[[-119.8, 176.3, 86.9, -145.7], [-9.7, -15.3, 109.0, 126.4]] ⇒ -15.3
[8.889, -1.431, 12.145, 8.144, -13.089, -2.795] ⇒ 8.144
[0.028, -0.096, -0.120, 0.120, 0.044, -0.090] ⇒ 0.120
[-12.030, -7.365, 0.014, 9.700, 4.648] ⇒ 0.014
[[-0.157, 0.170, -0.167, 0.043], [-0.010, 0.169, 0.158, 0.090], [0.028, -0.090, -0.027, 0.099]] ⇒ -0.090
[-32.739, 179.225, -159.592, -99.714, 93.882, 23.549] ⇒ -99.714
[[8.636, -7.784, 1.815, 3.877, 3.603, 12.480], [-22.260, 8.641, 3.983, -9.736, 6.531, 4.195]] ⇒ -9.736
[[-18.2, -5.4, 14.3, -8.6], [-9.4, -2.1, 20.5, -7.0]] ⇒ -2.1
[71.7, 86.0, 181.7, -124.2, 167.6] ⇒ 181.7
[[228.725, -25.492, 212.359, -120.743, -36.096, 0.885], [190.064, -182.633, 98.596, 45.124, 141.968, -18.037], [92.722, -208.403, 23.190, 15.340, -38.715, -8.818]] ⇒ 15.340
---
[32 16 35 19] gives 32, 19

[25 29 25 35] gives 25, 35

[[-42  -7  -3 -16]
 [ 28 -12   5  10]] gives -42, 10

[[ -1  -8   1  -1  -4 -33  20]
 [ -4   0 -12  -1   1  16 -33]
 [  0  18   3   0   9   1 -19]] gives -1, -19

[[ 38 -29  -2  -5  -2   8   8]
 [ 29   9 -20 -11 -10 -10 -10]
 [ 15   6 -14  18 -26 -17 -15]] gives 38, -15

[[ 15   6  -2   1  -8  25  18]
 [ 25  20  30  -3   1 -14 -16]
 [  1   9  20  33 -20  21  20]] gives 15, 20
---
array([[ -3,   3,   4,  -2,   2],
       [-11,  12,  13, -13,  14],
       [  4, -33,  23,  12,  27]]) -> 4

array([-9, 34, -8, 22, -6, 39]) -> 34

array([ -2,  28,  34,  22,  43, -22]) -> 28

array([-44,   7,   8, -41, -25]) -> -44

array([42, -1,  4, 28,  1,  8, 14]) -> 4

array([[29, -4, 15, 11],
       [-9, 39, 27, 12]]) -> 11
---
[-37 -27   9  31  37 -34] --> -34, -37

[  2 -18 -43  -1 -24 -22] --> -22, 2

[-41  42 -21  19] --> 19, -41

[ 44 -35 -31  41 -39] --> -39, 44

[-13 -16 -35  15  32] --> 32, -13

[[ 12   4   9  19 -21  11  -4]
 [ -8  22  29 -39 -45  16  -8]] --> -4, -8

[[-11 -29  35  -5]
 [ 12  16  12   0]] --> -5, 12

[[-13 -36   6   9 -20   5  -7]
 [ -3   8  -8   2   0  20  -6]
 [  4  -8   6  -4   2 -23   6]] --> -7, 4
---
[[ 303   72 -354 -618  936  454]
 [  69  105  183  309  105   20]
 [-907  203 -105  886  370 -338]] ans = 20

[[ -66 -528 -484 -273  584]
 [-495 -528 -229  632 -222]] ans = 584

[[4206 4317 6106 7260 8866 6714 7187]
 [8501 5577 3464 2642 4806 1372 6422]
 [9401 8247 5473 3691 4359 5423 7632]] ans = 6422

[[87 65 67 66 63 51]
 [15 65 61 66 67 70]] ans = 51

[[ 11   2 -40  32 -10]
 [ 14  17 -33  11 -39]
 [  4  -3 -34  29 -37]] ans = -39

[[751 875 899 695 331 132  27]
 [716 592 280 119 152 283 370]] ans = 27

[[8613 6517 7732 2409]
 [6763 7010 6517 5654]] ans = 2409

[[ 15   4 -12 -10 -33   4]
 [ -3 -15   4 -10   9  48]] ans = 4

[[ 43  33 -31  25  36]
 [ 47  14 -37 -12  30]] ans = 36
---
14  82  16  44  47 result: 16, 82

126   16   67  214  224 result: 67, 224

3  1  5  6  7 result: 5, 7

929  504  571  534  209  397  399
559  231  135  794  377  457  573
573  403  454  575  417  490  492
result: 794, 929

4  4  4  4  4  4  4
1  4  7  3  5  2  2
7  4  9  6  3  2  1
result: 3, 9

6120  4900  6021  9793  2959 result: 6021, 9793

172  251   56  206   83 result: 56, 251
---
[[ 14 -33  17   3]
 [  7 -12   5  -6]
 [  9 -16   6  -9]] -6

[[ 23   9   2  -1  34]
 [-28 -22 -13  -6 -36]] 34

[[-33   9  -1 -40   2   5   0]
 [-19   5   0 -26   1   8  -1]] 0

[[ 22 -10 -16  18 -29]
 [ 33  33 -12 -33  25]
 [-28  11 -18  10   0]] 25

[[  7  -2 -42  20   7]
 [ -2   0  30  -1   0]] 7

[[ -5  -7  40 -20  -3  18]
 [ -8  -8  34 -17  -5  15]
 [ 15  24  -4   3 -17  -8]] 15

[[-33  -5   1 -17  -8 -10]
 [ -3   1   0  12  19  23]
 [  9  -5  -1  17  -2 -20]] 23
---
829  264  342  883  147  643 ==> 643, 829

27  87  10  51 ==> 51, 27

24   4  74  51  60  23  59 ==> 59, 24

892  173  465  219 ==> 219, 892

173  117  154  210   57  175
187   73  118  190    0  177
185   89  120  210    3  176
==> 175, 185

-14  -31    5   27   21    5  -27
-31    5   27   21    5  -27  -21
 27   21    5  -27  -21   29   37
==> -27, 27

4243  3727  3298  3080  6128  3133
3978  2828  1870  3241  8627  3316
==> 3133, 3978
---
[[  9 -33  22  31 -25  -5  33]
 [ 22  28  -7  11   6   1 -30]] ans = 6

[[ -5 -21  -2  -5  40   4]
 [  3  13   3 -25 -21   4]
 [-10  11   3  44 -41   3]] ans = -25

[[ 23   0 -37  10   1]
 [ 13  -3  27 -15  -1]
 [ 15   0   1  -4   0]] ans = 27

[[ 12 -29  -7 -20   0   0 -17]
 [ -9  34   1  15   0   0  -1]] ans = 0

[[-16 -26  36  -4]
 [  1  46  22  20]] ans = 46

[[-21  -1  29  45]
 [ 30  11  36 -23]
 [  0  11  -8 -15]] ans = 11

[[-16   2 -22 -28   1]
 [ -2   1  -5  -7   2]
 [ 25 -45   1 -31  27]] ans = -5
---
[ 7 33  0  1 10] -> 0
[-14  20 -13  40 -15] -> -13
[ 24  10 -13   3 -43] -> -13
[ 13  42 -15   3  19] -> -15
[-39 -29 -11   5  24] -> -11
[-42 -38   8  12  42] -> 8
[ 30 -25  -2  29  34] -> -2
